Below is a small trained network, with its code and all its weights. Each question gives an input and a target symbol and asks what happens when units are switched off, that is, made to give their printed mean instead of their output.

import numpy as np


def w(rows, s, z=0):
    codes = np.array(rows[::2]) - 128.0
    scale = np.full(codes.shape[1], s)
    scale[-1] = z or s
    return codes * scale


def f(y):
    return y / 2 * (1 + np.tanh(0.7978845608 * (y + 0.044715 * y**3)))


def softmax(a):
    e = np.exp(a - a.max(-1, keepdims=True))
    return e / e.sum(-1, keepdims=True)


def log_softmax(a):
    a = a - a.max(-1, keepdims=True)
    return a - np.log(np.exp(a).sum(-1, keepdims=True))


def net(x, mask):
    ids = ['ΘΠαζητψ'.index(c) for c in x.split()]
    T = len(ids)
    res = E[ids] + P[:T]
    r = res
    for j in range(2):
        rows = slice(2 * j, 2 * j + 2)
        q, k, v = (r @ M[0][rows].T for M in (Q, K, V))
        z = softmax(np.where(np.tri(T) > 0, q @ k.T / 2**0.5, -1e9)) @ v
        o = O[0][rows]
        res = res + np.where(mask[j], z, o[:, -1]) @ o[:, :-1]
    y = f(res @ A[0][:, :-1].T + A[0][:, -1])
    res = res + np.where(mask[2:18], y, B[0][:, -1]) @ B[0][:, :-1]
    return log_softmax(res[-1] @ U[:, :-1].T + U[:, -1])


Q, K, V, O, A, B = {}, {}, {}, {}, {}, {}
E = w([
[64,180,148,70,121],'Θ',
[251,167,108,128,94],'Π',
[74,226,158,106,110],'α',
[37,165,115,209,157],'ζ',
[171,108,133,165,96],'η',
[124,63,138,151,123],'τ',
[154,122,118,119,151],'ψ',
],0.022)
P = w([
[156,112,248,110,148],'0',
[121,147,104,55,95],'1',
[111,138,118,55,89],'2',
[111,139,119,48,85],'3',
[117,133,93,93,110],'4',
[121,149,85,95,89],'5',
[125,155,98,88,106],'6',
[134,165,83,93,95],'7',
[139,162,83,98,92],'8',
],0.012)
Q[0] = w([
[139,78,192,62,84],'H0',
[73,181,196,19,42],'H0',
[78,168,202,119,79],'H1',
[80,155,232,1,15],'H1',
],0.0092)
K[0] = w([
[175,146,199,105,155],'H0',
[95,129,253,114,208],'H0',
[135,165,151,112,177],'H1',
[132,117,243,144,135],'H1',
],0.014)
V[0] = w([
[176,228,156,148,6],'H0',
[78,150,131,54,133],'H0',
[126,198,86,67,196],'H1',
[174,87,125,55,139],'H1',
],0.014)
O[0] = w([
[127,132,149,103,227,255],'H0',
[204,102,130,245,129,247],'H0',
[145,95,249,53,102,149],'H1',
[192,202,184,233,87,115],'H1',
],0.011,0.0079)
A[0] = w([
[202,29,103,76,107,169],'N0',
[74,161,112,230,50,136],'N1',
[179,91,106,182,76,84],'N2',
[87,153,234,140,65,58],'N3',
[162,135,136,92,156,78],'N4',
[81,171,140,117,65,95],'N5',
[164,168,88,131,67,66],'N6',
[105,166,201,144,171,88],'N7',
[131,125,121,195,160,200],'N8',
[2,127,132,133,132,38],'N9',
[56,146,146,78,65,122],'N10',
[44,134,151,120,168,173],'N11',
[169,166,145,88,58,181],'N12',
[209,130,113,62,81,255],'N13',
[139,183,158,108,107,141],'N14',
[120,179,185,50,95,118],'N15',
],0.0099,0.0063)
B[0] = w([
[98,164,117,254,147,202],'N0',
[149,66,177,88,162,254],'N1',
[147,160,109,62,127,173],'N2',
[70,108,74,142,124,198],'N3',
[115,82,130,109,168,172],'N4',
[160,81,103,164,196,190],'N5',
[137,96,146,146,160,181],'N6',
[140,50,103,129,95,250],'N7',
[139,163,92,74,18,228],'N8',
[183,93,185,161,53,212],'N9',
[174,122,99,182,155,211],'N10',
[170,171,181,109,121,252],'N11',
[77,91,154,125,144,216],'N12',
[72,89,126,132,88,250],'N13',
[92,136,154,108,153,210],'N14',
[129,115,82,96,138,217],'N15',
],0.0086,0.0066)
U = w([
[29,159,219,102,13,189],'Θ',
[188,190,195,154,80,91],'Π',
[138,164,179,50,129,84],'α',
[165,114,54,65,70,113],'ζ',
[76,247,105,115,125,251],'η',
[183,129,111,181,180,50],'τ',
[1,145,106,141,146,129],'ψ',
],0.0065,0.0032)

Each question gives the input, a string of symbols that net reads in full, and the target symbol t.
The units are the heads (2 rows each of Q, K, V and O) and the neurons (one row each of A and B). Each row of codes is followed by its name. A weight is (code - 128) times the scale printed after its matrix; where a second scale follows, it is the last column's (O, A, B and U).
mask holds one flag per unit, heads first, then neurons. A switched-off unit (its flag False) gives its mean, the last column of its rows in O or B, instead of its output. The means were averaged over made-up inputs and are rounded, as every weight is.
A unit's drop is (log p(t) with every unit on - log p(t) with that unit switched off) / (log p(t) with every unit on - log p(t) with every unit switched off).
The circuit of an input: a set's keep is (log p(t) with only the set's units on - log p(t) with every unit switched off) / (log p(t) with every unit on - log p(t) with every unit switched off). Starting from the 12 units with the biggest drops (on a tie, the unit counted first), units are removed one at a time, each time the one whose removal leaves the highest keep (on an exact tie, the one counted first), for as long as the keep stays at least 0.8.
circuit, biggest first: the units of the circuit, biggest drop first
top k neurons: the k neurons with the biggest drops, biggest first
heads that matter: for each layer, one digit per head in row order, 1 if its drop is at least 0.15 and else 0, layers parted by /
drop when u is switched off: that unit's drop, to one decimal
input Θ Θ Θ Π τ ψ, target Π: circuit, biggest first -> H1
input Π τ α α, target Π: heads that matter -> 11
input ζ Θ ψ, target ψ: circuit, biggest first -> H1, N0, N9
input ψ η Π, target Θ: heads that matter -> 10
input ψ α ψ ψ, target Θ: circuit, biggest first -> H1, H0, N13
input η Θ η, target η: circuit, biggest first -> H0, H1, N7
input Θ Θ ζ ζ ζ α η τ, target ψ: top 2 neurons -> N0, N9
input ψ ψ η, target Θ: circuit, biggest first -> H0, N13
input ζ ζ ζ τ Π η, target ψ: heads that matter -> 11
input Π Θ η α η Θ ζ α α, target Π: circuit, biggest first -> H0, H1
input τ Π α η α τ α α α, target τ: top 2 neurons -> N5, N1
input ζ ζ η α, target ζ: circuit, biggest first -> H1, H0, N10
input ψ ζ ψ ψ Θ η τ Θ, target ψ: top 2 neurons -> N3, N12
input ψ α η Θ Π Π τ, target α: circuit, biggest first -> H0
input ζ α η ψ ψ Π α, target ζ: top 3 neurons -> N10, N9, N15
input τ ψ Θ Θ, target τ: top 2 neurons -> N5, N10
input ζ ψ η, target ψ: heads that matter -> 01
input ζ ζ Π Π, target ψ: top 2 neurons -> N0, N13
input ζ α ζ α ζ τ, target ψ: top 3 neurons -> N0, N9, N10
input ψ τ Π τ, target Θ: circuit, biggest first -> H0
input α α Π ψ ζ, target Θ: drop when N9 is switched off -> 0.1
input ψ ζ Θ ζ Π, target ψ: drop when N13 is switched off -> 0.2
input ψ α ζ ζ α, target ψ: drop when H1 is switched off -> 0.3
